Below is a small trained network, with its code and all its weights. Each question gives an input and a target symbol and asks what happens when units are switched off, that is, made to give their printed mean instead of their output.

import numpy as np


def w(rows, s, z=0):
    codes = np.array(rows[::2]) - 128.0
    scale = np.full(codes.shape[1], s)
    scale[-1] = z or s
    return codes * scale


def norm(h):
    return h / np.sqrt((h * h).mean(-1, keepdims=True) + 1e-5)


def f(y):
    return np.maximum(y, 0)


def softmax(a):
    e = np.exp(a - a.max(-1, keepdims=True))
    return e / e.sum(-1, keepdims=True)


def log_softmax(a):
    a = a - a.max(-1, keepdims=True)
    return a - np.log(np.exp(a).sum(-1, keepdims=True))


def net(x, mask):
    ids = ['ΓΔΠΣΦΩαεητψ'.index(c) for c in x.split()]
    T = len(ids)
    res = E[ids] + P[:T]
    r = norm(res)
    for j in range(2):
        rows = slice(3 * j, 3 * j + 3)
        q, k, v = (r @ M[0][rows].T for M in (Q, K, V))
        z = softmax(np.where(np.tri(T) > 0, q @ k.T / 3**0.5, -1e9)) @ v
        o = O[0][rows]
        res = res + np.where(mask[j], z, o[:, -1]) @ o[:, :-1]
    y = f(norm(res) @ A[0][:, :-1].T + A[0][:, -1])
    res = res + np.where(mask[2:6], y, B[0][:, -1]) @ B[0][:, :-1]
    return log_softmax(norm(res)[-1] @ U[:, :-1].T + U[:, -1])


Q, K, V, O, A, B = {}, {}, {}, {}, {}, {}
E = w([
[81,77,168,157,128],'Γ',
[99,102,188,150,131],'Δ',
[162,214,134,228,194],'Π',
[107,218,55,181,143],'Σ',
[72,75,173,134,128],'Φ',
[215,114,118,136,48],'Ω',
[79,59,169,193,168],'α',
[53,113,205,84,114],'ε',
[179,113,82,252,170],'η',
[87,218,194,109,120],'τ',
[118,83,152,182,138],'ψ',
],0.02)
P = w([
[35,110,193,180,66],'0',
[176,143,160,84,173],'1',
[62,164,129,155,8],'2',
[192,122,164,102,184],'3',
[58,157,112,161,104],'4',
[206,138,147,97,184],'5',
[72,166,75,172,138],'6',
[213,128,153,95,171],'7',
[47,142,98,155,160],'8',
],0.015)
Q[0] = w([
[159,185,254,105,208],'h0',
[118,228,238,147,190],'h0',
[164,119,39,146,52],'h0',
[158,177,71,163,179],'h1',
[51,129,79,181,149],'h1',
[44,203,88,114,171],'h1',
],0.0097)
K[0] = w([
[78,199,66,155,217],'h0',
[127,215,15,105,255],'h0',
[191,48,208,82,65],'h0',
[149,121,78,213,201],'h1',
[91,109,180,200,159],'h1',
[119,134,152,109,218],'h1',
],0.0098)
V[0] = w([
[133,186,155,165,116],'h0',
[45,125,131,99,88],'h0',
[190,185,3,164,93],'h0',
[73,204,157,194,107],'h1',
[165,190,103,143,79],'h1',
[179,147,187,254,106],'h1',
],0.0085)
O[0] = w([
[167,162,175,33,213,221],'h0',
[103,186,198,181,124,120],'h0',
[35,149,115,162,253,98],'h0',
[42,244,131,163,96,244],'h1',
[234,136,187,41,87,111],'h1',
[134,79,164,119,21,253],'h1',
],0.0072,0.0054)
A[0] = w([
[22,185,101,212,116,175],'n0',
[161,135,53,161,78,254],'n1',
[109,7,126,50,160,107],'n2',
[162,161,82,78,176,62],'n3',
],0.014,0.0073)
B[0] = w([
[48,3,171,97,63,252],'n0',
[37,76,115,97,174,187],'n1',
[149,96,209,193,172,153],'n2',
[83,167,145,172,119,138],'n3',
],0.013)
U = w([
[9,140,92,87,175,180],'Γ',
[139,136,133,165,101,76],'Δ',
[161,162,144,115,87,163],'Π',
[158,82,198,194,134,2],'Σ',
[134,190,154,200,198,252],'Φ',
[132,58,93,141,216,180],'Ω',
[145,147,147,141,89,73],'α',
[227,71,163,58,136,137],'ε',
[39,127,118,218,1,159],'η',
[122,201,169,45,148,165],'τ',
[77,116,109,68,144,102],'ψ',
],0.01,0.0047)

Each question gives the input, a string of symbols that net reads in full, and the target symbol t.
The units are the heads (3 rows each of Q, K, V and O) and the neurons (one row each of A and B). Each row of codes is followed by its name. A weight is (code - 128) times the scale printed after its matrix; where a second scale follows, it is the last column's (O, A, B and U).
mask holds one flag per unit, heads first, then neurons. A switched-off unit (its flag False) gives its mean, the last column of its rows in O or B, instead of its output. The means were averaged over made-up inputs and are rounded, as every weight is.
A unit's drop is (log p(t) with every unit on - log p(t) with that unit switched off) / (log p(t) with every unit on - log p(t) with every unit switched off).
The circuit of an input: a set's keep is (log p(t) with only the set's units on - log p(t) with every unit switched off) / (log p(t) with every unit on - log p(t) with every unit switched off). Starting from all 6 units, units are removed one at a time, each time the one whose removal leaves the highest keep (on an exact tie, the one counted first), for as long as the keep stays at least 0.8.
circuit, biggest first: the units of the circuit, biggest drop first
top k neurons: the k neurons with the biggest drops, biggest first
heads that matter: for each layer, one digit per head in row order, 1 if its drop is at least 0.15 and else 0, layers parted by /
drop of u: that unit's drop, to one decimal
input Π α ε ε Π Δ, target Φ: circuit, biggest first => (n0; h1)
input ε ε Ω Π, target Φ: circuit, biggest first => (n0)
input ε Π ε Φ, target Φ: top 3 neurons => (n0; n2; n1)
input Ω ε Π ε Φ Δ, target Φ: top 3 neurons => (n0; n1; n2)
input Δ Γ ε Ω τ ε, target τ: heads that matter => 10
input ε Δ ε ε Π ψ, target Φ: heads that matter => 00
input ψ α η Π ε ψ ε ε, target Φ: heads that matter => 01
input ε τ ε Ω Π Φ, target Φ: circuit, biggest first => (n0; n2)
input Δ Δ Φ ε Ω Δ, target ε: circuit, biggest first => (n0; h0; h1)
input Σ α τ Γ ε ε τ ε, target τ: circuit, biggest first => (n0; n1)
input ε ε η Ω Π ψ ε Σ Ω, target Γ: drop of n0 => 0.2
input ε η Ω Φ ε τ Ω, target Γ: drop of n1 => 1.8
input Σ ψ ε Φ Π ε, target Φ: drop of h1 => 0.1
